Here is a tiny trained network, its code and every weight. The questions are about switching its units off for an input and a target symbol, where a switched-off unit gives its printed mean instead of its output.

import numpy as np


def w(rows, s, z=0):
    codes = np.array(rows[::2]) - 128.0
    scale = np.full(codes.shape[1], s)
    scale[-1] = z or s
    return codes * scale


def f(y):
    return np.maximum(y, 0)


def softmax(a):
    e = np.exp(a - a.max(-1, keepdims=True))
    return e / e.sum(-1, keepdims=True)


def log_softmax(a):
    a = a - a.max(-1, keepdims=True)
    return a - np.log(np.exp(a).sum(-1, keepdims=True))


def net(x, mask):
    ids = ['δημστω'.index(c) for c in x.split()]
    T = len(ids)
    res = E[ids] + P[:T]
    q, k, v = (res @ M[0].T for M in (Q, K, V))
    z = softmax(np.where(np.tri(T) > 0, q @ k.T / 4**0.5, -1e9)) @ v
    res = res + np.where(mask[0], z, O[0][:, -1]) @ O[0][:, :-1]
    y = f(res @ A[0][:, :-1].T + A[0][:, -1])
    res = res + np.where(mask[1:25], y, B[0][:, -1]) @ B[0][:, :-1]
    return log_softmax(res[-1] @ U[:, :-1].T + U[:, -1])


Q, K, V, O, A, B = {}, {}, {}, {}, {}, {}
E = w([
[99,150,126,44,169,236,134],'δ',
[124,85,124,37,159,145,138],'η',
[153,68,172,242,168,216,190],'μ',
[151,207,83,143,40,121,242],'σ',
[192,140,49,158,39,214,80],'τ',
[188,141,129,178,170,2,85],'ω',
],0.0074)
P = w([
[253,191,244,73,50,137,99],'0',
[243,142,128,119,168,144,126],'1',
[229,120,76,125,168,128,146],'2',
[170,97,55,126,141,123,143],'3',
[108,99,49,132,130,125,136],'4',
[78,104,61,124,121,124,123],'5',
[43,131,87,112,124,117,102],'6',
],0.0057)
Q[0] = w([
[203,116,8,106,148,150,179],'h1',
[119,93,77,196,47,129,195],'h1',
[227,222,126,187,85,85,99],'h1',
[14,116,147,3,56,153,101],'h1',
],0.018)
K[0] = w([
[251,130,74,152,97,84,131],'h1',
[165,148,66,127,149,202,204],'h1',
[176,209,202,33,96,161,99],'h1',
[6,141,7,142,119,105,112],'h1',
],0.018)
V[0] = w([
[117,248,84,169,114,116,147],'h1',
[103,170,136,1,200,69,150],'h1',
[182,75,123,113,141,66,11],'h1',
[137,96,180,170,140,37,203],'h1',
],0.013)
O[0] = w([
[192,111,168,144,147,90,205,47],'h1',
[114,4,158,115,59,138,132,156],'h1',
[16,144,138,166,121,109,101,173],'h1',
[93,156,155,34,116,140,171,4],'h1',
],0.012,0.0033)
A[0] = w([
[87,136,138,97,182,111,234,161],'n1',
[86,113,107,174,85,186,164,208],'n2',
[116,80,149,254,122,116,130,101],'n3',
[95,108,67,135,215,182,112,75],'n4',
[120,128,125,140,147,159,140,151],'n5',
[126,114,163,171,109,43,81,5],'n6',
[149,98,174,45,150,142,161,7],'n7',
[182,147,96,138,45,130,135,101],'n8',
[85,76,181,234,194,158,205,135],'n9',
[167,71,74,137,160,161,142,205],'n10',
[63,109,129,80,173,62,106,134],'n11',
[124,204,105,92,117,81,121,33],'n12',
[104,120,87,23,133,180,116,120],'n13',
[58,160,86,127,40,138,158,117],'n14',
[153,88,69,71,100,200,91,98],'n15',
[156,137,138,158,120,77,218,83],'n16',
[81,185,64,81,96,133,137,41],'n17',
[75,155,148,154,145,172,95,102],'n18',
[139,130,200,189,124,189,146,124],'n19',
[55,64,140,122,98,128,108,123],'n20',
[127,142,132,135,132,157,132,167],'n21',
[151,92,103,71,197,90,55,134],'n22',
[147,85,205,131,103,153,88,148],'n23',
[130,37,145,180,173,158,125,138],'n24',
],0.0092,0.0023)
B[0] = w([
[89,108,128,148,132,30,85,164],'n1',
[172,166,126,195,124,171,115,206],'n2',
[128,118,168,18,143,136,166,193],'n3',
[125,62,143,151,132,92,51,215],'n4',
[131,113,106,140,100,117,117,152],'n5',
[155,49,166,113,160,153,152,146],'n6',
[113,132,104,109,121,141,249,146],'n7',
[90,200,127,131,141,134,111,165],'n8',
[150,210,155,79,109,178,134,156],'n9',
[71,151,85,111,125,64,125,234],'n10',
[118,177,211,152,95,100,87,182],'n11',
[100,116,152,116,59,170,186,157],'n12',
[150,43,158,85,182,107,153,217],'n13',
[134,200,105,76,136,129,168,178],'n14',
[155,159,218,98,110,193,151,248],'n15',
[138,97,137,152,129,184,34,154],'n16',
[156,152,221,118,120,158,114,157],'n17',
[117,127,101,116,124,63,137,172],'n18',
[124,174,119,116,117,177,87,151],'n19',
[141,63,93,216,97,144,158,253],'n20',
[115,123,101,140,110,131,130,151],'n21',
[157,141,46,105,167,194,105,196],'n22',
[97,133,79,147,164,60,107,198],'n23',
[131,166,124,179,95,137,204,220],'n24',
],0.017,0.0066)
U = w([
[154,254,141,112,53,217,133,218],'δ',
[180,25,118,219,89,176,139,142],'η',
[187,76,207,56,181,169,55,8],'μ',
[127,103,79,59,157,85,240,40],'σ',
[101,104,14,181,182,56,21,248],'τ',
[60,108,182,143,108,30,122,82],'ω',
],0.0041,0.0016)

Each question gives the input, a string of symbols that net reads in full, and the target symbol t.
The units are the heads (4 rows each of Q, K, V and O) and the neurons (one row each of A and B). Each row of codes is followed by its name. A weight is (code - 128) times the scale printed after its matrix; where a second scale follows, it is the last column's (O, A, B and U).
mask holds one flag per unit, heads first, then neurons. A switched-off unit (its flag False) gives its mean, the last column of its rows in O or B, instead of its output. The means were averaged over made-up inputs and are rounded, as every weight is.
A unit's drop is (log p(t) with every unit on - log p(t) with that unit switched off) / (log p(t) with every unit on - log p(t) with every unit switched off).
The circuit of an input: a set's keep is (log p(t) with only the set's units on - log p(t) with every unit switched off) / (log p(t) with every unit on - log p(t) with every unit switched off). Starting from the 12 units with the biggest drops (on a tie, the unit counted first), units are removed one at a time, each time the one whose removal leaves the highest keep (on an exact tie, the one counted first), for as long as the keep stays at least 0.8.
units of the circuit, in order: the units of the circuit, biggest drop first
k most important neurons: the k neurons with the biggest drops, biggest first
drop of u: that unit's drop, to one decimal
input δ δ σ η, target σ: units of the circuit, in order	(h1; n7)
input η η η δ δ τ, target δ: units of the circuit, in order	(n13; n15; n14)
input η η σ η μ ω η, target ω: 2 most important neurons	(n11; n1)
input σ η η σ τ δ, target τ: units of the circuit, in order	(h1; n15; n4)
input τ η δ, target τ: units of the circuit, in order	(h1; n15)
input σ η η μ σ, target τ: most important neuron	(n16)
input η η ω η μ ω, target η: 3 most important neurons	(n20; n6; n10)
input δ μ η δ η δ, target η: units of the circuit, in order	(h1; n20)
input μ δ η η δ μ, target τ: units of the circuit, in order	(h1; n15; n4)
input ω η τ ω ω, target ω: 4 most important neurons	(n11; n1; n15; n22)
input μ η ω, target δ: 2 most important neurons	(n12; n13)
input τ δ μ, target δ: 3 most important neurons	(n9; n13; n19)
input η μ η η, target μ: drop of h1	0.8
input μ δ η σ σ τ μ, target τ: drop of n1	0.2
input η η μ δ δ, target μ: drop of n1	0.0
input δ η δ η σ μ, target δ: drop of n20	0.1
